Each row is shifted at random along 6 fixed directions that mean nothing.
Known rows, with every way that one mark hangs from another
Z_978(Z_62 Z_127(Z_240(Z_485) Z_817)): [  84  -70  198   65  -31  213 -310 -120 -136  -52  -80   49 -155 -139
  -96   58   81  -53  -22 -130  169 -194 -130  111  -75   18 -151   98
   34  -89  -24  182  149   27   29  140  224 -156   55  225 -156  114
  178  139  106 -188   95  153 -235   34   78   94  266  -36]
Z_240(Z_485(Z_127) Z_804): [-134 -160  137   51 -241  166  196  114 -443  227 -252  -36 -225  -72
 -172 -135  142  227 -260 -107   -6  -21  -30 -120   51  116  -61   46
 -143 -129  135  222  138 -114  221  169   -4 -188   58  184 -252   88
  129 -149 -186 -297  193   35  141  127  337  150  202  122]
Z_179(Z_694(Z_368 Z_485(Z_509)) Z_817(Z_127 Z_372(Z_804))): [-121  109  117 -162   -5  -24 -136 -157   37 -111  -72  -62  -92   98
  -42   52   21  110  -39  -29  161  -67 -173   77  139   -4   14   52
 -194   83  -79   43   21 -101   38   28  167  -21  120   26 -181   41
   41  -28  -94   83 -101  -36   -9  -67 -312  -45  200 -128]
Z_240(Z_804(Z_127(Z_179) Z_509) Z_817(Z_62(Z_625) Z_372)): [   9 -179   38   84 -123   25  177 -149 -256  153   33  -72  145  115
  -12   40  165  -56 -113  252 -159   -4  229   22    7   60  -60  -11
   14   30  127  154 -123   -1 -203   32  -12 -202  143  -45   -6   -5
   -6   49  -85 -154  291  132   22  178   85  145   16   18]
Z_694(Z_62 Z_127(Z_240(Z_804(Z_509 Z_817))) Z_179): [ -50 -209  -37   39   55  -59   98  -88 -184  163   45  -19   95   98
   90  -59  -12   -3   19  166  -61  -75  -48   26   96  -83 -125 -119
   69   46  -26  191  -73   24  143  -46 -117  -17  136   21  -73 -156
 -176  -12 -120 -128  175  137  109   78  -41   90   34    8]
Z_978(Z_62(Z_179(Z_817(Z_372))) Z_127(Z_240)): [ -72   57  -33 -106    1  -37 -226   39  -79   94 -259  -20 -250  -75
  -67   67 -316  176   83   41  296 -272 -210   15   42   25 -272  -53
    1   84  -48  109  202   61  158   60   35  169   36   94 -127  -18
    7   49 -231  -48 -275  -37  -81   89  -20  -56  265 -261]
Z_368(Z_372 Z_509 Z_804(Z_127(Z_240) Z_817(Z_62))): [  60  -57   11   42   54   23  160    6  -72   99   80  174  104  -17
   97  -33  127  -87  138  129 -147  -42  149   22   76 -106   29  -20
  139  -30 -119   61 -168   23   85  -39 -129  -55  -92  -78  -14 -137
   -5   80   95  -81  135  -37    2    0   51  153  -81   73]
Z_62(Z_179(Z_694) Z_625): [ 147 -373   84   53  220  225 -111 -119 -229   24  298   14  322   40
   85   59  137 -236  124  255 -119  -49  264   75   62  -52   37   42
  250  -44   11  209   69  104   92 -154  -13 -144  104  114  -55  -75
   -5  124   54 -165  400  323 -172    6 -115  237  -93  298]
Z_485(Z_127(Z_240(Z_817(Z_62) Z_978)) Z_509(Z_372)): [ -32  -71  -51   90  -80 -301  308   77  -83  178   49 -142   51   78
   51 -212   12  -15 -191   -4 -179  176 -201  -79 -164  -82  -24   49
  -88   -7  283   66  -71  -76  163 -117 -267    0   42  -74  109  -17
 -173 -144 -135    0  106   51  296  103  133  -12 -128   73]
Z_485(Z_509(Z_240(Z_804(Z_127) Z_817 Z_978))): [  94   66  195  -34   82  -21 -389 -266  119 -197  200  -22  -13 -167
   73  -24   98 -204    8 -233   36  -53  -73  170 -171   10  173   86
  163  -85  136  136  129  167  -53   76  125 -104  111  192  -38   38
  127  304  282  -53  156 -147 -124  130  -20  -51  180  175]
Z_509(Z_240(Z_62 Z_978) Z_372(Z_625)): [ -31  200   40 -145  -45 -268 -205   95  131  -53  116 -111  -87 -304
  109  -63 -189   31   74 -321   -4   94 -100   -2  -76  215  181  204
  219  -52  210  118  307  105  339  -68 -213  208 -237  235  -22   73
  238  -65  153   50 -215 -366  181  254   19 -101   14  323]
Z_372(Z_625 Z_804(Z_817(Z_127))): [ -48 -131  -75 -104   95    9   99  -85  -25  -94  297  -24  323  -55
  163   57   14 -235   47  114 -276  138  171   74  -36  -86  137   43
  108   50  143   44 -111   91  -95 -204 -130  -88   54   25    4  107
   29  -62  191   56  153  -39  149  -42 -151  -67 -217  314]
Z_62(Z_179(Z_694 Z_817(Z_127(Z_240(Z_485 Z_804)))) Z_625): [  12  113  120   96  -29 -287 -228   89 -103   37   74 -226  -28   22
  -16 -147  -70   49   -3  -43   38  -82   -7   34  144  166   -7  315
  254   -9  232  151   30  133  419  -96 -203  180   -4  288   32   36
  190 -140 -179  -26  -12  139 -101  133  -42   30   89  209]
Z_485(Z_127(Z_179(Z_694(Z_368(Z_804))) Z_817) Z_509(Z_372)): [ -82  307    7  197  -17   33  180  374  336 -149 -197  -75 -165  125
 -180 -103  289   91 -187 -312  -36  266 -474  -83   68   -5  164  268
 -306  -86 -243 -456    1 -454  143   -6   93   64 -288 -237  235  249
   -5 -444  105  277 -272  137   92 -508  148  -98 -206 -101]
Z_509(Z_240(Z_804 Z_978) Z_372(Z_625)): [ -63 -135  -85 -197   22 -158   64 -207  -90  152  -24  215   -7  -88
  119   -2 -211   50   65  128   19  -33   48 -105 -102  -45    6 -265
   83   46  160  144  193  217  -92   21 -121   24  130  -76  -89 -258
 -136  320 -125 -113  143 -340   89  370   88   17   82  -77]
Z_372(Z_804(Z_509(Z_240) Z_817(Z_62))): [ -58   46   85   43 -192  129  -14   74 -168   36 -141   30 -159 -157
  -91  -33  131  157   26 -101  -11 -146  244  -27  147  185   45   37
  107  -96  -35  102   39   10  117  184   19  -97  -88  134 -126   21
  264  -11   61 -180    8 -282  -53  144  272   84  172  111]
Z_179(Z_694 Z_817(Z_127(Z_240(Z_804)))): [ -79  146  195  -58 -132   18 -302    2 -117  -69  -34 -250 -156  -91
  -58  -37   14   65  -45 -137  154 -175 -151  157  108   83  -17  237
    3  -11   92  233   35  -43  283   76   52  -25   69  301 -210  177
  269  -99  -10  -60  -98    6   -5   58 -124  -34  280  117]
Z_485(Z_509(Z_240 Z_372)): [-186   27 -121 -220    8 -286  218   17   61   51   87  -66   70  -61
  138  -81 -152    7  -98 -108 -156  222 -287  -83 -102  -30  224   69
 -119   49  215   15  139  -48  258 -201 -251   85  -12  -26  -20   62
  -85 -233  -16  140 -116 -276  478   17  -50 -157 -175  165]
Z_978(Z_62(Z_625) Z_372(Z_804(Z_127))): [ -46 -152  -35 -139    8  145  -10  -54 -230  163 -261  255 -142 -123
  -56  148 -134   93   19  139   98 -167   28  -74  -32   94 -145 -131
   -9   13  -21  129  282   56  -75   86   80  -61    7    8 -195   43
   69   99 -108 -176    5  -77  -49  125  157   72  164 -140]
Z_127(Z_240(Z_804(Z_509) Z_978) Z_817(Z_62 Z_372(Z_625))): [ 104  242   60 -173  324 -685 -529 -398  486 -275  454  148  232 -100
  317   21 -244 -281  371  -85   23    0 -157  183 -146   65  218  244
  562  127  200   37  232  480   87 -266 -221  272   63   87  235 -281
   71  482  144  237   35 -388 -232  398 -396  -53   21   63]
Z_978(Z_127(Z_179(Z_694 Z_817))): [  13   40   26  -22  132  153 -243   70  119 -198  178 -220  123   -6
   41   56   11 -157   55  -68    4  -15 -145  179   25  -43   28  164
   29   26  -90   -8   -3  -64   56 -120   64   32  -20  150    1  209
   56 -183  174  118 -130  234   -1 -295 -284 -104  -64  190]
Z_804(Z_127(Z_240) Z_509 Z_817(Z_694(Z_62))): [  71  182  -13  -28  -35  113 -285  -33  220 -226   -9  -23  -43  -25
   -2  137  -42    0  120  -77  169 -162   67  136   20   56  -39  -64
    7   13 -184  -52 -177    4 -168  119  199   24   -3   70    7   53
  133   71  139   99 -242  -68 -138  -57 -159 -134  118 -163]
Z_485(Z_127 Z_509(Z_372)): [  67    6 -102    5  258  -90  -26  -41  307 -136   72  298   75   21
   59    8  -39 -105  130  -23    9  137 -182  -40 -143 -104  104  -58
   43   -4  -82 -240   80   43   -1 -103    3   65   35 -198  217 -177
 -172  200   62  177    5 -101  -78  -84    5  -69 -168 -136]
Z_804(Z_127(Z_179 Z_240) Z_509(Z_372) Z_817(Z_62 Z_694)): [  73  305   94  163 -196   23 -194  154  188 -225   49 -174  -10  -69
  -56    4  217   -4   41 -234  -48  -66  130  137  102  244  110  288
  137  -85  -79  -75 -189  -89   25   89   39  -10 -217  148  139  212
  372 -164  261   77 -192  -71 -104  -56   43  -38   10  115]
Z_485(Z_127(Z_179) Z_509(Z_240(Z_978) Z_372(Z_804))): [  35 -134  -28   -6  144  -99    2 -270  131  -80  160  124  156   16
  135   -5   55 -228  -39   61 -135  133 -157   42 -207 -200   69 -132
   -8  -11  102    3  -13   37 -146  -78  -10 -125  147 -125   79  -44
 -208  229  150   39  249  -47   41   24    1  -68 -101   12]
Z_804(Z_127(Z_240) Z_817(Z_62(Z_179) Z_372)): [ -93  234 -152   12 -160 -214  172  319   78   44  -90 -228  -37   43
  -29  -30 -158  145  -51    3  -49   48   -3  -62   80   74  -43  107
  -80   55   61 -143 -232 -102  122  -81 -203  217 -186  -49  145  137
   36 -367 -140  166 -339  -16  199  -79   41 -152 -134  -44]
Z_368(Z_804(Z_127 Z_509(Z_240(Z_62) Z_372(Z_625)) Z_817)): [ -26  138 -166   -9 -156   42  147  117   86   38 -209  137 -144  -97
  -16   77  -75  142   55   -8   -3    5  208 -107   -4  105  -11 -236
  -14  -11  -99 -135 -107   -9 -219  175   17   61 -133 -147   52  -47
   48   34   76   20 -233 -354   66   90  258 -120  -14 -152]
Z_694(Z_62 Z_179(Z_817) Z_368): [   1  -18    3   38  255  -32  -79  175   98  -25  169  -55   95   28
   72  -92    6    4  197  -69   -1   33 -133   30  184   -6   70  150
  191   11 -206  -34  180  -34  404 -177 -137  194 -148   41   65 -129
  -78 -163    7   71  -66  144   17 -176 -182   89 -118  202]
Z_368(Z_372 Z_509(Z_240(Z_62(Z_625) Z_817 Z_978)) Z_804): [  75  246  263   53 -224  369 -188   63   23  -34 -345    1 -501 -219
 -255   83  205  103 -144 -274  272  -23  -95  -17   -7   54    6   10
 -290 -177 -189  -44  105 -274  -21  387  430 -140 -249  -26 -200  240
  230   84  235 -105 -174  -75 -157  -37  333   -1  273 -164]
Z_368(Z_372(Z_625) Z_509 Z_804(Z_127)): [-169  -19  -99 -143  -63   39  437  221 -146  206 -156  182  -43  -79
   24  -19  -22  132  -40   36 -168  142   18 -189   85  -18  116  -35
 -122  -19  -70  -40   23 -116  144  -54 -179   26 -218 -103 -133   47
   24 -250  -48  -24  -70 -186  322  -62  181   35 -152   76]
Z_804(Z_127(Z_817) Z_509): [-119   78   66  -82 -174  153  -89   97 -125  -18 -182  -46 -176 -140
  -85   61   30  141  -58 -141   78 -106  -32   12   67  165   21   65
  -51  -59  -30  115   79  -60   79  154   98  -69  -19  183 -182  177
  263 -109   21  -94 -125 -164   89   59  126  -34  194   18]
Z_368(Z_509(Z_240(Z_62 Z_485 Z_804) Z_372(Z_625))): [ -27  339  -28   -7  -14 -353   18  139  323  -77  -21  108 -141 -130
   10  -88  -97   71   17 -312  -33  240 -104 -148  -55  164  267  169
   95  -39   83 -270  170   64  133  -32 -146  249 -269  -37  195  -15
  102  -68   93  200 -228 -359   42   44  160 -124 -132   66]
Z_127(Z_179(Z_694(Z_485)) Z_240(Z_62 Z_817 Z_978)): [ -39  147  -54   66  -90 -208   -9  253   38  102 -192 -219 -205  103
  -85 -135 -198  221  -79 -112  187  -42 -222  -83   41   35 -191  -34
  -79   32   48  -65   44  -22  102   49  -91  259  -10   29   65  -74
 -108 -143 -294   51 -234  117   20   25  -40  -44   78 -166]
Z_485(Z_509(Z_240(Z_62(Z_625) Z_804(Z_127 Z_817)) Z_372)): [  49    0  -54  -63   76 -250 -176 -192   68   13   96   73   25 -117
  141    3 -156  -60  126   -9   13  -48   13   44 -127  112   36  -78
  270   26  187  155  183  222   40   -5 -106   76  113   59   46 -186
   11  292   48  -22   -7 -307   27  339   10  -67   83   63]
Z_509(Z_240(Z_62 Z_817)): [ -64    6 -100   -8   -2 -131  106  195  -50  136  -15 -129  -56  -66
   23 -145 -164  101    4  -96  -12   33  -52  -77  -22   27   -9  -21
   73    7  121   20  141   64  201  -40 -218  161  -27   50   35 -100
  -80  -99 -117  -12 -113 -120  187   75   76  -32  -51  132]
Z_368(Z_372(Z_625 Z_804(Z_127)) Z_509(Z_240)): [-156 -209 -225 -212  -43   41  316  -68 -290  357 -408  513 -190  -62
   23   43 -300  325  147  328  116 -223  229 -250   77  -72 -202 -567
    8   60 -115  117  109  182 -126  177  -94   28   98 -170 -243 -409
 -168  339 -358 -238   17 -467   57  343  273   85  180 -362]
Z_978(Z_62 Z_127 Z_240(Z_817(Z_694(Z_179 Z_368)))): [ 116 -228  -35  148  185  394  206   13   33  -58  192 -144  258  215
  -25   17  243 -288 -151   63 -178  100  -22   74 -133 -302  -19  -30
 -277   20 -199 -222 -185 -195 -404 -128  194 -185  -15 -188   98  236
 -305 -231  205   68  142  616  -15 -635 -163   22 -289   33]
Z_694(Z_127(Z_240(Z_62 Z_804 Z_817)) Z_368): [ -58  -84   61  -57   58   -8  -54 -155  -73   30   -5 -124  -40   58
   11   -4  -33  -43 -101    9  108  -27 -265   77  -64 -148  -87  -82
 -138   49   55  126   76  -26  -42   36  104  -63  232   -9 -125  -27
 -171  110  -71  -42   96  135   55    4 -160   -1  145  -87]
Z_179(Z_694(Z_368 Z_485)): [-121  172  100 -104   12   -1  -70  256   71  -80  -33 -111 -114  -33
  -63  -77   15  187  -23 -320   79   45 -199  -48  192  156  182  273
  -60  -57 -109  -67  211 -119  392  -68  -31  165 -210  176  -99  117
  173 -362  -42   92 -222   -4  105 -199 -144   25   11  176]
Z_509(Z_240(Z_62 Z_485 Z_804(Z_127)) Z_372): [ 188  307   65  193   87 -196 -257   96  369 -195   91  177  -76 -119
  -12  -75   60  -46  156 -279   13   69  123  -15  -36  180  193  161
  337 -128  -25 -275   14  189   20   59  -50  190 -234   25  329 -116
  144  181  209  111  -47 -160 -323   27  203  -17  -79   77]
Z_804(Z_127(Z_179 Z_240(Z_62))): [ -49 -147  -74   -9  -27 -118   17   82 -247  220 -105   24  -33  -39
   42  -73 -207  147   84  107   61 -182   -5  -31   32   60 -201  -95
  195   20  101  247  142  143  217   12 -218   86  118  150  -85 -205
  -10   81 -265 -178   32  -41   52  280   46  110  134   -5]
Z_372(Z_625 Z_804(Z_127(Z_179(Z_817)))): [ 101   47  123   68  147  215 -299  -69  217 -382  333  -29  243 -118
   70  157  257 -367  107  -68 -176  124  100  217   -7  -23  205  256
  185  -69  -78  -87  -93  -20 -118  -98  152 -147  -95  112   94  281
  235  -25  515  118  121  130 -194 -245 -119  -60 -158  337]
Z_817(Z_127 Z_372 Z_694(Z_368(Z_509(Z_240)) Z_485)): [ 118  104   45  -97  201  -52 -222 -253  275 -137   48  340    6  103
   47   15  -68   57  268   18  234 -178  102   35   84  -70   32 -131
  102   49 -272 -122  -24  201  -86   18  110  114   30  -89   33 -375
  -86  405  -75   92  -25 -158 -336   29 -275   79  107 -309]
Z_817(Z_62(Z_179 Z_625) Z_127(Z_240) Z_694(Z_485)): [  76  -87 -123   97  -45  -73  289   79  -29   69   95 -161  228  308
  -13  -11  -66  -48 -126  299  -92  128  148  -56   13 -179 -147  -10
 -228   84   75 -123 -449 -113  -49 -209  -96   50   27 -145  140   60
 -209 -256 -233  153   16  462   37 -182 -195  -28 -278 -116]
Z_509(Z_240(Z_485(Z_127)) Z_372(Z_625)): [   4  192   32    3 -129   65  -83   65  205 -172  -71   43 -178 -171
  -73   26   18   48  -84 -292   51  165 -105  -41 -101   91  100   82
 -126 -114   -3 -140    1 -128   48   82  114    4 -197   45   30  190
  166 -104  208  103 -199 -171   51  -53  185 -165  -24   24]
Z_240(Z_485 Z_804 Z_817(Z_62 Z_127(Z_179) Z_694)): [  12   63   18  109 -105  -10   33   29  -34  -24   36 -254   40  121
  -70 -101   40   26  -93  -31    8  -20   74   77   27   11  -73   66
  -41   52   84  -19 -137   -9 -124   30   -1  -11  113   54   63   29
   -3  -40 -102   24   -3  161  -42  -30 -150  -18   20   24]
Z_804(Z_127 Z_509 Z_817(Z_62(Z_179(Z_694(Z_368 Z_485))))): [  17  169  -36  -66  108  -62 -269   89  196 -168  107 -130   62   49
   72   46 -127   75  203 -103  106 -142  106   95  192  164   43   40
  201   47 -189  -28  -20  110   78  -56   -8  250  -67  162   26  -57
  103  -63  -10  132 -288  -48  -92  -92 -352  -62   43   65]

Rows
[  24 -226  112  -52  166    3 -409 -284 -188   44   15  210  -20 -121
   76    2  -93   -9  279   88  229 -367 -123  137   51  -16 -173  -62
  389    5   -9  384  382  288  240   62    3  -56  300  219 -178 -362
   51  525 -104 -269  246 -138 -264  406  -74  228  359  -58]	Z_127(Z_179 Z_240 Z_817)
[  52 -120   85  -23   65  280 -101 -114  -80  -49  -16  116    5 -125
  -52  183  163 -173  -14   33  -41  -17   14   49  -63   37   29   71
  -24  -38  -50   25  199  -61 -160   32  220 -216  -51  -34  -85  223
  128   31  247  -90  120   76 -117  -97  100   73   17   57]	Z_978(Z_62(Z_625) Z_372(Z_804(Z_817)))
[   0 -185  -24  -36   34  173   17  -54 -227  162 -242  124 -129  -18
  -85   99  -91   23  -66  194   93 -144   31  -72  -74  -62 -199 -257
  -96   16   -8   58  159   55 -294  139  144  -91   98  -89 -131   38
 -125  201 -135 -187  121  109 -138   24  156   53  143 -206]	Z_240(Z_62(Z_179) Z_978(Z_127 Z_372(Z_804)))
[  62  -85  -94    1   37   45   19  -57   20  -25  124    8  201   67
   80  118  -45  -84  153  264  -45  -13  191   81    6  -52 -122  -71
   85   96  -63   22 -161   10 -164  -79  -22  -13   36  -86   76  -92
  -51   72   13   47   11   83  -48   44 -157   11  -88  -40]	Z_804(Z_127(Z_179(Z_817(Z_62 Z_372(Z_625)))))
[  13 -109  -10   10 -176  284  199  -67 -116   -4  -40  -44   93   87
  -82  163  110  -31 -102  244  -33   68  158   39  -22  -99 -133  -55
 -294   49  -53   -7 -269 -242 -272   40  179 -236   34 -155  -60  147
    0  -59   14    2   58  208   24  -62  -51   19  -57 -151]	Z_817(Z_62 Z_127(Z_179) Z_372(Z_625))
[  16  -66  -20   93  -16 -281  246    0 -109  203   84   11   61   17
   83 -175   48  -23  -63   21 -234  120  193 -135  -38   20   90  -87
  174  -31  209   21  -27  197  -82  -11 -274   35  -14  -60  112 -172
 -134   76  -65 -114  264 -113   77  190  214  106 -117  177]	Z_368(Z_372(Z_804(Z_509(Z_240(Z_62 Z_485 Z_817 Z_978)))))
[ 202  126  104  110   97  179 -235   62  267 -307  291 -163  182   31
  -22   93  187 -244   93  -48  -23  115  128  158    0   -8  131  284
   23  -28 -111 -174 -157 -129   -6 -123  163  -30 -153   13  168  201
  143 -116  307  212  -68  285 -212 -283 -228  -42 -192  172]	Z_179(Z_817(Z_62(Z_625) Z_694))
[ -14   81  127  -17 -182  247 -181 -121    1 -210  -17 -127  -53 -100
  -61  154  156  -65  -95 -104   25  -52   97  143    2   56   18   40
 -115  -43  -41   72 -143 -113 -234  168  283 -217   10  158 -163  309
  265  -39  260  -21  -30  -21  -59  -44  -38  -93  157   38]	Z_372(Z_625 Z_804(Z_127(Z_240(Z_817(Z_694(Z_62)))) Z_509))
[ -24  -90  -20   -1   26 -117  177 -168    1  -24  194   52  198   36
  116  -60  129 -149  -59   46 -252  141   63   10  -27 -109  137   -6
    2   -4  135    9 -186   35  -19 -117 -121 -111   73  -61   47  -12
  -82  -18  124   25  213  -81  149  -11   -2  -29 -166  165]	Z_694(Z_485(Z_509(Z_240 Z_372(Z_804(Z_817(Z_127))))))
[ -14 -110 -114   61   86 -199  220  114  -75  178   -7   93   68  170
   16 -199 -106  123   60   90  -13  -48   46 -143   77  -76  -82  -91
  102   40   40  -68  -12  168  108 -102 -251  156   95  -64  119 -340
 -224   12 -333  -26  109   48  -21   60    2  133  -90  -84]	Z_127(Z_240(Z_817(Z_694(Z_485))))
[ -82 -165 -132 -131  -65  171  155  -39 -178   74  -45   28   88   14
   51  114  -51   25   -9  180  -62  -76  196  -13   -6  -15  -39 -257
  -76   47  -11  107 -129   40 -249   62   30 -118  169  -25 -126   -9
  -40   19  -43  -92   35 -100  173   47    1  -40   22  -44]	Z_804(Z_127 Z_509 Z_817)
[-133   19 -145   34 -183  -71  385  127   -4  113 -130  -92  -69   28
  -23  -99  -20   92 -248  -88 -143  252 -169 -150 -100  -47    4  -85
 -262  -10  107 -108  -87 -178  -43   -2 -103    5  -71 -111   52  116
 -128 -282  -38   63 -120  -80  375  -73  218 -154 -166   -4]	Z_368(Z_509(Z_240(Z_485(Z_127(Z_179)) Z_817) Z_372(Z_625)))
[ -43  -17  -15  -25   62 -170  243 -131   81  -12  206 -106  185  142
   50  -45   83 -221 -229   18 -232  278 -133  -25 -178 -181  175   85
 -212   70  216 -182 -141   -4 -259 -170  -53  -80   96 -191  144  127
 -236 -130   52  142  193  159  174 -212  -65  -71 -253   61]	Z_978(Z_240(Z_485 Z_804 Z_817(Z_372)))
[ 117   -5  144  -61  241   73 -467 -187  139 -172  142  142   17  -32
   49   28  -59    7  311  -79  252 -225    5  166  165   37  -57   28
  260    2 -257  100  158  167  218  -22  105  107   17  199  -85 -256
   54  301   28  -16   10   30 -331   74 -346  121  187  -17]	Z_817(Z_372 Z_694(Z_127 Z_179 Z_485))
[  13  122  -13   35  134 -253 -137  -40  122   41 -162   89 -211   48
  -75  -57 -150   35  -19  -74  174  -37 -309  -74 -114   26  -27   25
   -3   67   59 -153  300  101  -12   29   57  141   94 -107  120  -74
 -129  136 -142   67 -114  -34 -176  -27   63  -54  103 -251]	Z_978(Z_240(Z_62(Z_179(Z_817)) Z_485(Z_509) Z_804) Z_372)
[ 240 -178   70  215  137  343  -74   -9  -23  -71   73  160  126  155
  -98   43  195  -61  167  180   79 -122  373   18  128  -98 -102  -91
   89  -61 -283 -119 -146   25 -142   47  197  -97   30  -77   85 -214
  -72  239   -7  -77  242  339 -482 -136  -51  240  -43 -104]	Z_817(Z_62(Z_179) Z_694(Z_485))
[  -5  228   57   95 -183  -58   70   46  103  -73  -40  -95  -98    1
  -94  -24  145  -16 -202 -190  -93  115   35  -21  -81  105  138  131
 -137  -45   85 -184 -184  -54 -220  105   78  -51  -89  -32  115  234
  102 -148  133   71  -62  -36   23 -122  183 -108  -39   -2]	Z_978(Z_240(Z_485 Z_804(Z_127 Z_509(Z_372)) Z_817(Z_62)))
[ 116 -190  -45   49  106  161  -53   19 -111   93  -24  140   47   63
  -34    7  -84  105  230  200  154 -188  255  -24  117   25 -171 -139
  160   27 -169   65  115   78   85    7   15   46   43   -5  -23 -295
  -59  211 -193 -106   49  102 -241  125  -82  182   57 -102]	Z_817(Z_62(Z_625) Z_694(Z_179))
[-176  165  -56 -154 -314 -128  181  124   28  -12  -51 -465 -108  -49
  -19   28 -148   53 -438 -244  -84  351 -307  -47 -198   94   75  129
 -485    9  303   35 -119 -308  105  -67  -16   18  -83  131 -120  537
   75 -592   35  197 -363   17  600 -120  -57 -365 -106  163]	Z_804(Z_509(Z_240(Z_62(Z_625) Z_485(Z_127))))
[  77 -326 -188  108  212  -65  331   65 -192  321    8  179  224  282
   50  -84  -67   80  202  457  -41  -94  251 -157  155 -126 -185 -235
  189   99 -128  -13   36  114   14 -150 -238  115   70 -286  145 -485
 -362  175 -418  -95  214  203 -118   87  -33  300 -168 -167]	Z_127(Z_817(Z_62(Z_179 Z_625) Z_694(Z_368(Z_372))))
